In the rows, 128 means zero.
Each row is followed by its group and then its class within the group.
[100 156 135 140  83 100 128 145 146 119 121 123 148 110 135 144 158 112
 135 126 111 151 118 102 117 116 124  97 174 195 103 167  23 115 156 125
 142 121 125 151 118 111 137 212 120  61 128 114  73 150 136 115]
PH:V
[121 174 144 137 135 133 132  95 117 118 120  93 122 141 125 113 123 125
  35 129 121 147 121  90 128 117 137 119 150  57 122 141 129 183 144 126
 144 132 121 116  98 130 127 139 136 191 131 120 138  68 107 114]
TG:R
[101 200 135 127 121 123 129 116 118 107 117 126 117 157 124 108 142 129
  74 145  96 140 123  99 121 126 143 126 150  56 120 119 165 136 118 107
 155 121 101 120 108 155 130 161 114 118  98 105 100  61 125 118]
TG:H
[142 147 125 116 120 181 109 121 148 135 124 114  67 126 135 110 147 125
  62 120 144 130 109 159 123 128 116  97 149  94 107 146  16 205 102 189
 116 117 134 130 136 109 111 159 117 116 134 135  55 106 160 127]
BL:T
[107 158 138 132 131 134 126 110 152 106 123 144 105 150 115 158 163 122
 117 140 125 149 120  79  73 119 146 108 137 122 116 140  85 118 146 127
 135 141 129 145 117 138 133 180 125  87 128 132 127 125 137 119]
PH:V
[123 190 153 116 134 132 107 129 144 126 131  91 129 140 137 123 139 128
  50 135 149 147 122 115 121  66 138 125 165  64 127 121  71 151 170 126
 127 126 111 106 125 145 129 140 133 103 103 100 198  69 128 115]
Hn:S
[115 148 161 126 142 101 106 143 145 125 134 105 106 148 120 138 149 128
  88  86 138 139 125 116 124 120 142 119 161  92  93 141  51 141 134 138
 126 133 131 145 134 114 117 188 125  42 113 126 145 113 134 119]
PH:V
[117 150 142 147 136 124 114 135 134 125 126 177 132 107 132 127 124 131
  81 127 140 136 126 104 118  80 134 118 149 110 107 114  61 146 184 144
 123 126 118 114 137 110 130 119 141 117 133 121 160 111 137 136]
Hn:S
[110 157 142 134 104 109 117 154 158 116 147 130 137 158 110 132 146 120
 130 108 128 135 124 120 130 130 116 118 172 105 127 133  54 164 143 140
 134 137 115 137 121 128 131 237 130   4 115 125  95 117 126 119]
PH:G
[109 166 142 131 117 104 116 152 148 108 113 123 111 175 131 146 140 124
  91 131 126 131 122 116 133 153 129 146 173  84 106 148  62 119 166 144
 129 141 115 140 117 125 123 229 130  15 129 145  96 120 131 107]
PH:V
[142 147 118 116 127 149 121 131 123 123 144 114  86 128 155 111 139 130
  76 130  98 125 125 136 123 107 139 100 143 104 115 143  61 180 132 126
 139 117 111 119 124 131 127 126 115 147 123 114 110 120 140 133]
BL:K
[118 186 145 123 123 120 122 128 143 117 121 116  99 136 133 136 153 118
  86 126 111 142 141 106 132 122 114 128 158  91 106 142  56 146 180 119
 125 143 128 120 121 117 152 190 141  89 120 108 112 106 125 112]
PH:G
[115 174 139  69 123 143 133 118 126 114 117 122 108 146 120 126 112 131
  69 136 114 135 126 105 128 120 131 123 157  54 126 129 152 151 145 120
 128 117 100 117 106 147 132 147 124 137 117 119 136  88 126 118]
TG:R
[123 166 141 134 112  91 123 145 135 110 125 133 122 113 120 139 147 131
 117 138 115 145 113  91 144  99 128 126 150 121 111 137  55 113 159 123
 133 157 105 141 120 117 136 185 136  81 130 113  98 132 131 109]
PH:G
[143 151 141 144 161 130 137  91 112 120 118 131 122 126 134 111 111 132
  67 141 123 123 110 117 146 130 126 133 118  57 115 107 203 152 136  98
 133 137 132 103 124 139 126  86 118 232 131 102 176 111 130 122]
TG:R
[115 152 165 132 129 107 102 136 126 104 110 123 104 166 123 145 130 121
  85 117 133 142 130 117 129 158 129 120 174  60 111 129 116 128 148 129
 145 145 102 133 116 140 126 194 121  62 112 122 106  98 117 113]
PH:V
[127 138 153 125 138 111 122 139 148 127 126 119 114 136 122 145 138 131
 103 137 127 135 119 114 137 130 128 128 144 103  83 115  86 120 162 140
 143 141 131 120 129 135 126 172 121  61 114 126 134 119 126 138]
PH:G
[ 90 148 142 123 142 111 122 141 155 115 173 126 142 150 132 112 135 111
  57 129 132 131 111 121 123  58 120 125 147  72 130 107  27 145 149 134
 133 110 115 121 115 132 124 131 129  79  96 102 196  93 123 137]
Hn:S
[134 168 135  96  75 177 126 116 156 125 138 128  64 165 135 109 128  95
  34 126 140 144 111 126 143 138 132 112 178  67  86 153  45 199 137 131
 119 126 125 127 105  97 136 173 110 131 112 129  95  99 140 120]
BL:K
[120 170 143 133 135 108 126 108 128 100 123 133 116 122 155 116 151 121
 104 115 144 141 128 102 116  90 135 126 153  99 122 137  67 118 153 121
 129 137 113 133 133 119 133 155 136 108 112 132 138 113 131 122]
PH:G
[120 157 125 120 157  85 122 122 144 121 115 152  92 129 122 117 154 122
 105 143 110 177 118  95 158  93 130 126 138 127 101 139  83 154 140 118
 134 137 135 137 128 125 119 114 133 175 134  95 122 112 131 127]
TG:H
[124 142 107 124  97 167 133 119 136 125 134 148  93 111 142  96 157 123
  72 137 136 130 111 145 122 119 118 106 146 125  86 168  22 209 105 130
 128 112 129 138 124 120 130 133 126 176 155 118 104 113 157 130]
BL:T

Each row is followed by its group and then its class within the group.
[135 109 155 124 125 134 122 138 124 134 118 126 129  77 176 128 106 153
 132 111 125 121 115 107 102 159 121 171 162 105 126 144 149 118 137 120
 133 137 135 138 131 140 122 185 118 106 136 144 106 120 130 171]
P:D
[127 125 128 128 158 136 134 125 152 152 118 136 101 106 147 118 132 128
 115 131 123 131 151 145 136 157 134 122 125 121 136 135 134 121 119 132
 122 131 141 113  80 134 135 104 126 125 114 147 128 128  98 158]
X:Z
[119 133 144 131 159 134 158 122 160 135 111 124  76  84 183 127 128 148
 100 126 119 127 142 144 120 157 118 132 148 126 113 135 169 123 129 126
 141 128 146 138  94 120 124 137 118 122 121 155 124 130  97 158]
X:Z
[133 123 138 125 138 125 120 122 139 122 115 122 111 103 182 134 129 156
 103 140 122 126 139 139 133 159 123 139 115 106 125 125 155 125 113 120
 126 137 156 120 100 126 122 142 125 117  95 139 119 125  96 149]
X:Z
[139 128 148 139 143 134 136 116 134 133 111 120 110  82 158 117 136 127
  81 133 106 121 146 150 125 178 114 138 142 126 123 139 159 102 109 144
 134 165 147 106 102 157  95 125 110 114 117 141 124 132 108 178]
X:U
[122 169 129 137 175 119 116 130 159 135  94 135  75  60 155  93 135 143
  89 126 126 139 144 134 134 179  89  95 100 109  94 148 170  92 134 130
 151 143 122 120 125 118  76 149 119 116 119 174 133 133  71 209]
X:C
[126 125 138 141 150 131 122 127 153 126 108 131 102 110 170 120 127 138
 112 142 126 112 145 142 146 162 124 115 102 106 115 128 145 112 114 130
 117 142 129 121  81 142 132 138 105 134 119 146 136 137  75 148]
X:Z
[119  97 136 146 124 128 132 129 108 120 115 121 120 148 181 129 116 138
 130 115 100 115 115 108 116 146 121 154 128  87 110 119 149 128 122 134
 130 128 114 133 146 154 112 196 123 134 127 125 123 122 110 152]
P:D
[108 100 146 128 138 140 142 153 138 116 123 102 125 159 163 100 118 125
 118 133 116 125 144 100 116 160 108 163 130  85  97 160 160 116 102 133
 142 145 144 146 130 125 101 177 132 125 123 142 122 129 102 172]
P:D
[127 167 127 161 145 120 140 124 151 135  95 132  82  80 141 105 140 121
 105 128 110 154 161 163 127 173  94 108 129 134 112 132 171 110 116 132
 155 131 135 118  97 126  99 141 121 141 120 155 137 139  92 178]
X:C
[123 172 124 153  74 123 128 120 127 142 113 133 106 104 126 159 108 123
 117 119 131 164 126 184 132 138 184 199 182 163 207  78  74 158 129 140
  84 105 137 114 109 151 212  86 124 107 129 111  93 125 126 121]
X:Z
[116 100 148 121  95 136 121 158 149 111 133  99 146 157 173 120 132 154
 122 136 115 118 121  91 119 144 133 167 107  99  90 133 159 127 122 125
 147 146 162 143 170 120 111 157 146 113 130 133 125 126 119 136]
P:D
[126 153 126 153 135 140 113 128 153 140 113 121  92 102 188 120 134 129
 108 140 109 128 150 147 123 158 123 150 128 127 119 140 138 119 105 136
 123 138 141 126 130 149 118 144 132 124 109 159 100 136  84 148]
X:Z
[119 153 136 139 126 119 119 124 145 139  92 125  99  95 176 134 136 135
  95 115 118 130 152 147 114 160 128 137 145 110 121 130 160 120 128 128
 133 137 133 114 126 130 119 149 112 124 123 153 121 129 107 159]
X:U
[124  72 147 134  98 139 116 142 129 115 131 113 149 150 156 135 110 145
 150 120 101 117 125 108 137 134 148 182 130 115 142 129 125 145 117 132
 124 140 143 135 147 141 146 135 138 116 121 117 117 113 142 130]
P:D
[147 112 151 125 117 155 115 134 139 122 150 118 134 143 188 119 125 146
 100 122 114 132 122  92 111 152 120 154 135 114 143 117 135 123 120 104
 121 123 175 145 117 132 126 175 149 138 147 154 126 129 106 122]
P:Y
